Each row is followed by its group and then its class within the group.
[-1.11  0.24  0.19 -1.62  1.26  0.28  0.24 -0.16  1.12  3.38 -2.55  2.53
 -2.33  0.22  0.86 -0.88]
B/Teg
[ 3.23  2.27  2.99  1.58  1.69  1.09  0.98  0.51 -2.91 -0.18 -1.19 -1.51
  2.66  0.67 -0.90 -0.78]
Y/Fezo
[-0.30  0.13 -0.05 -2.56  1.38 -1.19  1.22  0.95  1.84  3.39 -2.64  2.33
 -0.22  0.78  0.19  1.50]
H/bop
[ 1.53  0.23 -0.05 -3.31 -0.09 -0.91  1.68  1.71  1.59  7.59 -3.96  3.77
 -0.90  1.32  2.01 -1.01]
Y/ragut
[ 0.69  0.89  0.05 -1.90 -0.28 -0.06 -0.68  0.80  2.06  4.16 -1.61  1.10
 -1.56 -0.56  0.98 -0.18]
Y/ragut
[ 1.87 -0.41 -2.84 -3.54  0.40  0.15  4.18 -0.12 -1.02  5.32 -1.07  5.99
 -0.04  2.55  0.85  0.21]
J/mapap
[ 0.49 -0.24 -0.65 -4.89  0.62 -0.77  0.81  1.09 -2.77  5.40 -1.07  3.75
 -1.34  1.31  0.68  0.11]
J/mapap
[ 1.54  0.78  0.10 -0.82  0.14 -0.11  0.15  1.51 -1.45  3.72  0.61  1.93
  0.21 -0.88  0.51 -1.09]
Y/ragut
[-0.91  1.30  1.88 -2.36  1.40 -1.10 -3.44 -0.96 -1.94  2.92 -1.18  2.44
 -3.29  1.46  1.65 -0.74]
B/lek
[-1.44  0.36 -0.33 -1.89  0.51 -0.03  0.46  0.05  0.38  3.76 -2.02  2.27
 -3.19  0.96  0.51 -1.41]
B/Teg
[ 1.21  1.36  1.58 -2.00  0.71 -0.80 -1.91  0.59 -1.86  4.09 -1.00  2.40
 -0.72  1.37  1.26 -0.24]
Y/ragut
[ 0.99  1.40  2.26 -1.50  0.83  0.25 -0.97  0.43 -0.70  5.05 -1.69  1.89
 -1.07  1.67  1.31 -0.50]
B/lek
[-1.15  2.93 -0.29 -4.26  0.55 -1.64 -1.44 -1.39 -1.09  5.56 -0.23  2.17
 -3.32  2.00  0.41  0.65]
H/bufas
[-1.11  0.31 -0.66 -2.73  0.60 -1.41 -1.32 -0.01  2.55  1.31 -0.61  0.71
 -2.14 -0.56  0.59  0.31]
H/roto
[-1.38  0.05 -0.50 -2.86 -0.03 -0.26 -1.87  0.55  0.68  4.67 -1.67  3.11
 -3.61  0.17  1.07 -0.37]
B/lek
[ 1.45  0.09 -0.53 -2.23  0.20 -0.20  1.26  0.03 -2.64  6.12 -1.54  2.65
 -2.18  2.33  0.82 -0.83]
Y/rad
[-1.78  1.35  1.11 -5.97  1.10 -1.11 -3.17 -0.73  0.55  6.97 -1.53  1.17
 -2.92  2.32  1.49  2.06]
H/roto
[-0.02 -0.10  0.34 -0.45  0.53 -1.39  0.78  0.87  3.42  2.74 -3.40  0.80
 -1.24 -0.99  1.81  0.15]
H/bop
[ 1.23 -0.78 -2.32 -4.80  0.77  0.69  2.13  0.07 -4.36  5.41  0.72  4.72
  1.14  3.17 -0.35 -0.56]
J/mapap
[-1.68  0.53 -0.27 -2.91  0.44 -1.92 -0.43 -0.03  2.07  2.46 -1.31  0.91
 -0.87 -0.72  0.35  1.11]
H/roto
[ 1.33  0.66  1.33 -1.80  2.30 -1.23  0.25  0.85 -5.32  2.90 -2.15  3.79
  1.22  1.91  0.93  0.47]
J/butu
[ 0.86  0.56  1.93 -1.17  0.11  0.62  1.69  1.25  5.30  0.96 -3.54 -0.59
 -0.91 -1.38 -0.11  0.47]
H/bufas
[-0.15  0.78  0.41 -2.37  0.48 -1.08 -0.91 -0.56 -2.32  1.75 -0.96  1.20
 -1.94  0.88  1.60  1.22]
J/butu
[ 1.27  0.22  1.22 -1.30  0.40 -1.07  1.34 -0.08 -0.01  4.83 -2.60  1.68
 -1.70  0.17  1.04 -0.82]
Y/Fezo
[ 2.08  1.64  0.32 -2.90  0.57 -0.43  0.76  1.13 -2.27  7.18 -2.50  1.84
 -1.72  1.38  1.15 -0.35]
Y/ragut
[ 0.08 -1.18 -1.09 -2.12  1.41 -1.36  1.23 -2.28 -1.46  3.60 -1.48  3.71
 -0.24  0.17 -1.46  0.45]
J/butu
[ 1.11  0.04  0.70 -3.13 -0.04 -0.91  1.29  0.17 -0.29  3.56 -2.63  3.50
 -1.72  0.56  0.59  0.30]
J/vas
[ 0.01  1.22 -0.66 -2.96  0.78  0.07 -0.27 -0.38 -0.55  7.27 -4.67  3.78
 -4.07  1.53  1.20 -0.76]
B/Teg
[ 1.29  0.47 -0.08 -0.22  0.36  0.98  1.23  1.79 -2.38  4.41 -1.41  0.29
 -0.79  1.28  0.52 -0.83]
Y/rad
[ 1.96  0.96  0.61  0.08  1.02  0.45  0.74  1.23  0.45  1.92 -2.74 -0.65
  0.42  0.62  1.23  0.31]
Y/rad
[-0.75 -0.12  1.00 -2.21  1.35 -0.25  2.41 -0.87  1.85  4.53 -2.61  1.03
 -1.79  0.23  0.71  0.40]
H/roto
[ 1.60  0.14  0.08 -0.79  0.13  0.02  1.82  0.16 -1.41  2.40 -1.16  3.02
  1.08  0.55  0.40  0.58]
J/vas
[ 0.63  0.95  0.53 -4.11  1.35  0.25  0.81  1.05 -1.72  6.12 -1.95  2.24
 -1.05  1.67 -0.37  0.80]
H/bop
[ 0.04  1.81  0.25 -4.65  1.37 -0.36 -0.58  0.74 -2.61  4.60  0.07  1.81
 -1.97  2.31  0.06  0.99]
H/bufas
[-1.18 -0.18  0.16 -2.20 -0.34 -0.42  1.28 -1.05  5.10  1.74 -0.93 -0.34
 -1.18 -0.68  0.06  1.17]
H/roto
[ 0.08  0.42 -0.66 -2.98  0.24 -0.21 -0.23  0.75  2.88  4.39 -1.09  2.41
 -1.92  0.27 -0.84  0.66]
H/bop
[-0.26  0.60 -1.15 -3.29  1.21 -1.48  2.30  1.36  2.33  4.58 -3.49  2.45
 -0.86 -0.26  2.44  1.33]
H/bop
[-0.51  1.35  2.21 -2.67  0.74 -1.09 -0.40  1.21  1.65  6.02 -3.16  1.51
 -3.01 -0.55  2.11  0.32]
Y/ragut

Each row is followed by its group and then its class within the group.
[-0.26 -0.64 -0.96 -0.27 -1.00 -0.87 -0.61  0.22  0.47 -1.41 -0.91  0.68
  2.32  0.05 -1.70  2.00]
(81)/fip
[-0.05 -1.42  0.51 -0.35 -0.72 -1.01 -2.37  0.24 -0.38 -0.26 -1.34  0.87
  1.48  0.97 -0.47 -1.70]
(81)/fip
[-0.64 -0.57 -0.50  0.44 -0.49 -0.79 -1.87  0.72  0.55 -0.92 -0.12  1.94
  2.62 -0.05 -0.24  1.59]
(81)/Seso
[-6.36 -0.60 -1.47  0.14  0.24 -0.37 -0.01 -0.51 -0.46 -0.72 -0.74  0.34
  2.51  1.01 -0.84  0.66]
(81)/Seso
[ 0.68  1.28 -1.33 -1.05  0.56  0.76 -1.93  0.78 -0.78 -0.37  0.95  1.57
  1.97 -0.63 -0.12 -0.04]
(72)/vofaz
[ 0.09 -1.19  1.15  0.04  0.39 -1.68 -3.33  0.37  0.69 -0.36  0.00 -0.24
  2.06  0.22  0.98 -0.01]
(81)/Seso
[ 0.03 -1.33 -0.59  0.33 -0.94 -0.37 -3.15  1.21 -1.00  2.76 -0.22  0.11
  1.67 -0.63 -0.81  1.87]
(81)/fip
[-0.83 -2.22 -1.04 -0.77 -1.02 -1.39 -0.24  0.64 -0.31 -0.60 -0.03  0.19
  3.72  0.17 -1.09  1.98]
(81)/fip
[-0.33 -0.51 -1.35  0.27 -1.25 -0.51 -0.37  0.25 -2.02 -0.30 -0.89  0.36
  1.31  0.00 -0.80  1.43]
(81)/fip
[-0.28 -1.46 -0.68  0.83  0.20 -0.29 -0.42 -0.37 -0.11 -0.70  0.06  1.21
  3.38  0.57 -0.90  0.86]
(81)/Seso
[-0.23  1.01 -1.61 -2.57 -0.16 -0.30 -3.22 -0.07 -0.70  0.50 -0.46  0.74
  1.47 -2.68 -1.14  0.00]
(72)/zet
[-0.33 -1.05 -1.15 -4.22  0.26 -0.97 -1.78  1.74 -0.75  0.23 -0.40  1.01
  1.38 -0.35  0.69  1.21]
(81)/Seso
[-0.11 -0.28 -1.42  0.49  0.53 -0.44 -1.33  0.37 -0.89 -0.87 -0.29  0.60
  1.51  1.29  0.54 -1.09]
(81)/Seso
[ 0.50 -0.75 -2.00 -1.16  1.36 -0.47 -3.15  0.02 -0.62 -0.44 -1.06  1.83
  2.52 -1.25 -0.01  1.35]
(81)/Seso
[ 1.16  0.72 -0.88 -1.56 -1.44 -0.23 -3.01  0.33  0.36 -0.73 -0.17 -0.35
  0.51  0.22  1.01  1.07]
(72)/zet
[-0.26  1.09 -1.37 -1.35 -0.14 -0.37 -2.98  1.16  0.03  0.50  0.86  0.40
  0.26 -2.89 -1.19  0.29]
(72)/vofaz
[-0.24 -1.55 -0.65  0.49  0.51  0.53 -1.23  0.66 -0.61 -0.80  0.24  1.35
  0.84 -0.16 -0.46 -1.11]
(81)/fip
[-0.08 -0.08 -2.21  0.30  0.26  0.24 -0.02  0.01 -0.44 -0.41 -1.23  0.28
  1.40  0.46 -1.98  0.53]
(81)/Seso
[ 0.11 -0.82 -0.17  0.27 -0.31 -1.54 -1.05  0.04  0.25 -1.55 -1.07  0.23
  2.51  0.43 -0.99  1.78]
(81)/Seso
[-1.01 -0.87  0.24 -0.19 -0.30 -2.46 -1.50  0.66 -0.23 -0.66  0.07  0.03
  3.34  0.89 -0.48  1.60]
(81)/Seso
[ 0.24  0.33 -1.73  0.16  0.06  0.51 -1.85  0.67 -0.66  0.39  0.98  0.49
  1.82 -0.36 -0.88  1.09]
(72)/vofaz
[ 0.75  0.16  0.15 -2.23 -0.70 -0.31 -2.19 -0.60  0.01  0.79  0.43  0.29
  1.64 -0.14  0.14 -0.78]
(72)/zet
[ 0.42  1.22  0.54 -0.41  1.45 -1.51  0.10 -0.48  0.43  0.56 -0.35  0.85
  1.45  1.22 -0.39 -0.16]
(81)/Seso
[ 0.51  0.46 -0.44 -0.39 -0.28 -1.54 -0.90 -0.26  0.67 -0.89  0.90 -0.02
  2.95 -0.10 -1.24  0.25]
(72)/zet
[ 0.64  0.06 -1.67 -1.20  0.49 -0.15 -2.78  0.42 -0.31 -0.42  0.15  0.42
  2.86  0.17 -0.85 -0.68]
(72)/zet
[ 0.04  0.20 -1.86 -1.62 -0.60 -1.04 -3.96 -0.54 -0.78 -0.43  1.20  1.60
  1.88 -0.34 -0.03  0.65]
(72)/zet
[ 0.71  0.86 -0.45 -1.14 -0.38 -1.40 -1.58 -0.44  0.19 -0.54  1.08 -0.42
  1.47 -0.31 -0.29  1.31]
(72)/vofaz
[-0.85 -2.40  0.36 -0.49 -1.60 -1.35 -2.39  0.22 -0.06 -1.04 -0.01  0.76
  2.30  0.20 -1.00  0.38]
(81)/fip
[ 0.34  0.46 -0.33 -1.48 -0.97 -1.12 -2.17  1.32  0.39  0.72  1.12 -0.33
  0.72 -0.17 -0.10  1.22]
(72)/vofaz
[ 0.50 -0.59 -0.63 -1.93 -2.11 -0.71 -3.01  0.06  0.11 -0.27 -0.05  0.47
  1.78  1.20  0.61  1.05]
(72)/zet
[-1.27 -2.28 -1.37 -0.92  0.04 -0.76 -1.67  0.43  0.20  0.08 -0.76  0.82
  0.98 -0.34 -0.90  0.36]
(81)/fip
[-0.80 -0.37 -1.88 -1.91 -0.39 -1.06 -6.34  0.98 -0.22 -0.55 -0.04  1.35
  3.85 -3.46 -0.28  0.18]
(72)/zet
[ 0.21 -0.61 -1.33 -1.90 -0.52  0.03 -3.99  0.37  0.36 -0.04  1.46  0.24
  1.12 -1.07 -0.44  0.41]
(72)/zet
[-0.91 -1.08 -0.67 -0.07  0.73 -2.93 -1.99  1.03 -1.05 -0.41 -0.90  1.48
  1.67 -0.17 -0.02 -0.31]
(81)/fip
[ 0.75  2.69 -1.06 -0.56 -1.16 -0.27 -2.49  0.09 -0.61 -1.12  0.75  0.42
  2.42 -1.67 -0.52  1.55]
(72)/vofaz
[-0.47 -0.55 -0.58  0.01  0.28 -1.50 -3.43  0.63 -0.49 -1.61 -0.53  0.94
  3.10  0.31 -0.99  1.00]
(81)/Seso
[ 0.51  2.18 -1.48 -0.61 -0.18  1.40 -1.92 -0.30 -0.91 -0.79  0.03  0.05
  0.90 -1.49 -0.72  0.89]
(72)/vofaz

Each row is followed by its group and then its class within the group.
[-0.05  0.10 -0.37  0.42 -1.16  1.33 -0.66  0.53 -0.19 -0.80 -0.38  0.91
  2.08  0.86 -0.79 -1.18]
Q/M
[-0.75  0.27  1.80  2.04 -0.64  0.08  1.83 -0.30  0.83 -0.63  0.26  0.75
 -1.71 -1.26  0.22  0.21]
E/K
[-1.64  0.21  1.76 -0.82 -0.97 -0.60  1.87 -0.11 -3.95 -1.47 -0.05  3.02
  0.57  0.18  1.02 -2.87]
Q/M
[-0.77  0.13  0.44  0.32 -1.12 -0.20 -0.86 -0.33 -2.20 -1.83 -0.02  1.97
  1.83  0.72  0.02 -1.09]
Q/M
[-0.88 -0.52 -0.43 -0.88  0.43 -0.82  0.07  0.46  4.15 -0.67  0.22  0.99
 -1.14  0.68 -0.41  0.12]
F/L
[ 0.40 -0.32  0.75  0.07 -1.42 -3.56  1.11 -0.23  0.63 -0.07  0.44  0.51
 -0.37  1.66  0.81 -0.15]
E/A
[-0.79 -0.28  1.17 -0.55 -0.96 -0.85  0.61 -1.95 -1.04 -0.07  0.36  3.83
 -0.86  0.42  0.62 -0.35]
E/S
[-1.02 -0.28  1.09  0.39 -0.14  0.62  0.82  0.95  1.04  0.04  0.01  0.30
 -3.15  0.52 -0.50  1.70]
E/K
[-1.40 -0.38 -0.79 -1.26 -1.45 -1.85  0.36  0.82 -1.48 -1.99  0.17  4.11
 -0.84  0.93  2.04  1.16]
F/L
[-1.14 -0.39  1.17  0.45  0.86 -0.59  2.41  0.00 -1.07 -1.07  0.20  0.26
 -1.92  0.42 -0.48 -0.53]
E/K
[-1.22  1.01  0.40  1.00 -0.65 -0.99  0.05  0.26 -3.51 -2.33 -0.92 -0.26
 -0.32 -0.37 -0.26 -0.52]
U/C
[ 0.12 -0.14  1.01 -0.15 -0.70  0.24  0.23 -0.99 -0.46 -0.66  0.20  1.50
  1.78 -1.21 -0.16 -2.48]
Q/N
[-1.14 -0.26  1.58  0.80  0.60  0.83  1.69  0.11  1.51  0.27  0.75 -2.08
 -2.54 -1.02 -0.69 -0.20]
E/A
[-0.41 -0.96  0.13 -0.63  0.71 -0.69  1.47  0.38  0.63 -0.05 -0.71 -0.81
 -1.65  0.19  0.28 -0.90]
F/L
[-1.17 -0.51  1.23 -0.20 -0.33 -0.65 -0.35 -1.09 -0.44 -1.74  0.12  3.53
 -0.43  0.73 -0.12  0.08]
E/S
[-1.43  0.06  1.97 -0.06  0.15  0.06  2.48 -0.37 -1.02 -0.63  1.03  2.27
 -3.44 -0.25  0.73 -0.30]
E/A
[-0.90  0.11  1.31 -0.02 -1.01 -1.30  0.48 -1.56 -1.46 -1.87  0.38  2.30
 -0.21  0.61  0.12 -0.03]
E/K
[ 1.12 -0.76 -0.07 -1.50  0.89 -0.76 -0.94 -0.05  3.60  0.80  0.25 -2.51
 -0.51 -0.34 -1.01  0.26]
F/L
[-1.22 -0.06 -0.28 -2.63  0.27 -1.46  2.74  0.13  0.60 -1.19  1.05  2.75
 -0.60  2.65  0.10  1.19]
E/S
[-2.07 -0.15  0.49  0.01 -0.24 -0.25  1.88 -0.47 -1.17 -1.71  0.30  5.55
 -2.17  0.60  1.20 -0.33]
E/S
[-0.55 -0.59  0.43 -0.47  1.12 -0.30  0.27  0.74  1.80  0.29 -0.34  1.45
 -0.93  0.64 -0.72  0.11]
F/G
[ 0.43  1.03 -0.15 -0.59 -1.74 -0.36 -0.64 -0.03 -2.74 -2.91  0.19  2.38
  0.18 -0.31  1.00 -0.59]
U/V
[ 0.49  1.29  0.90 -0.25 -1.14 -0.27 -0.29 -0.49 -0.96 -1.03 -0.68  0.74
  1.09  0.06  0.55 -1.33]
Q/N
[ 0.03 -0.35  0.02  0.56 -0.31 -0.33  0.75  1.00  2.56  1.09  0.38 -1.77
 -0.29  0.33 -0.81  0.06]
F/G
[ 0.26  0.00  0.64  0.72  0.28  0.26  2.63 -0.27  0.09 -2.43  0.50 -0.80
 -1.35 -0.80 -0.12 -0.70]
U/V
[ 0.81  0.69  0.31  1.07 -0.50 -0.17  0.16 -0.45 -0.59 -1.95 -0.12  0.26
  0.35  0.75 -0.40  0.83]
U/C
[ 0.33 -0.50 -0.28  0.34 -1.70  0.37 -2.17 -0.63 -1.31 -0.78  0.09  1.71
  1.67  0.62 -0.42 -1.60]
Q/M
[-0.81 -0.36  0.16 -0.91 -0.23 -1.09  0.75  0.37  1.14  0.42 -0.28  1.29
 -1.76  0.45  0.46 -0.72]
F/L
[ 0.06 -0.33 -0.97 -0.77 -0.04 -0.65 -0.22  0.08  0.06 -1.72 -0.23 -0.49
 -0.56  1.78  0.13  0.84]
F/Z
[ 0.57  0.72 -0.04  0.16 -0.21  0.50 -0.17  0.03 -1.69 -1.53 -0.04  1.26
  1.12 -0.11 -0.20 -2.03]
Q/M
[-0.63  0.46  1.44 -0.35 -1.79 -0.25  0.94 -0.74 -1.92 -1.97  0.97  1.63
 -1.13  0.24  1.35  0.02]
E/K

Each row is followed by its group and then its class within the group.
[-0.40  0.61 -0.07  3.43 -0.14  1.11  1.61 -1.03  0.62  0.04  0.19 -0.45
  1.63 -0.66 -0.94  0.26]
vud/<15>
[ 0.25  0.65 -1.08  3.15 -0.75 -0.22  1.09 -0.79  1.17 -0.18 -0.26 -1.03
  0.51 -0.66 -2.21  0.90]
vud/<15>
[-0.36  0.55  1.54  4.00  0.49  0.50  1.45 -1.03 -0.63  0.26  0.22 -0.87
  2.68 -1.48 -1.40 -1.33]
Vamu/<12>
[ 0.66 -1.07 -1.46  0.17  0.04 -0.41 -0.42 -1.08  0.70  0.15  0.25 -1.26
 -0.32 -0.40  0.55 -1.12]
Mevu/<11>
[-1.02  0.28 -0.47  2.96  0.26 -0.18  0.67 -1.43  0.01  0.19  0.02 -2.08
  1.42 -0.44 -1.26 -0.89]
Mevu/<11>
[ 0.36  1.76 -1.44  1.21 -0.20  0.57 -0.59 -1.10  0.77  0.57  0.31 -1.09
  0.50 -0.35 -1.04  1.35]
vud/<15>
[-0.01  0.44 -0.14  1.86  0.21  0.29  1.31 -3.66  1.12 -1.40  0.03 -1.38
  0.22 -0.70 -1.32  3.64]
vud/<26>
[ 0.20  0.69  1.34  2.02 -0.41 -0.16  1.23 -0.98  0.36  1.16  0.25 -1.57
  2.00 -0.79 -0.57 -0.36]
Vamu/<21>
[-1.24  0.31 -0.56  2.89 -0.72  0.17  0.78 -1.77  1.70 -0.52  0.38 -2.00
  0.63 -0.81 -0.79 -1.69]
Mevu/<10>
[-0.39  0.07 -0.91  2.80 -1.55 -0.16  1.11 -1.95  1.17  0.61 -0.25 -2.17
  0.58 -0.59  0.20 -0.95]
Mevu/<11>
[-0.52  0.19 -0.27  2.07  0.08  0.62  1.28 -1.69 -0.01  0.28 -0.16 -1.09
  1.10 -0.90 -0.56  1.47]
vud/<15>
[ 0.26  0.72 -0.49  0.75  0.37  0.77  1.31 -1.63  1.72 -0.80 -0.54 -1.33
  0.42 -0.90 -0.98  3.60]
vud/<26>
[-0.46  0.56  0.07  2.00 -0.13  0.59  1.74 -0.76  0.53  0.50 -0.77 -1.32
  1.80 -0.16 -1.17  0.26]
vud/<15>
[-0.56  0.43 -0.05  3.28  0.20 -1.68 -0.73 -2.13  1.17 -0.59 -0.06 -2.03
  0.14 -0.62 -1.41 -1.12]
Mevu/<10>
[-0.46  0.66  0.31  2.29 -0.88  0.94  1.86 -1.87  0.74  0.49  0.46 -2.47
  1.27 -0.83 -0.62  1.45]
vud/<15>
[-0.11  0.77 -0.16  2.00 -0.07 -0.04  1.25 -1.01  1.32  0.66 -0.23 -1.64
  2.08 -0.81 -1.91 -1.24]
Vamu/<21>
[-0.69  0.04 -0.38  2.54 -0.03 -0.07  1.44 -1.20  1.37 -0.10  0.33 -2.47
  0.94 -1.05 -0.23 -4.07]
Mevu/<11>
[ 0.03  1.46  0.38  2.41 -0.39  0.40  2.03 -1.82  1.63 -0.34 -0.88 -2.07
  0.99 -0.41 -0.88  1.37]
vud/<26>
[ 0.08  0.59 -0.61  1.22  0.47  0.22  2.25 -2.00  1.73 -0.49 -0.82 -1.93
  0.78 -0.80  0.09  2.83]
vud/<26>
[-0.39  0.22 -2.73  2.07  0.33  0.99  1.97 -1.60  0.95 -0.37 -0.90 -1.35
  0.85 -0.96 -1.19  2.11]
vud/<26>
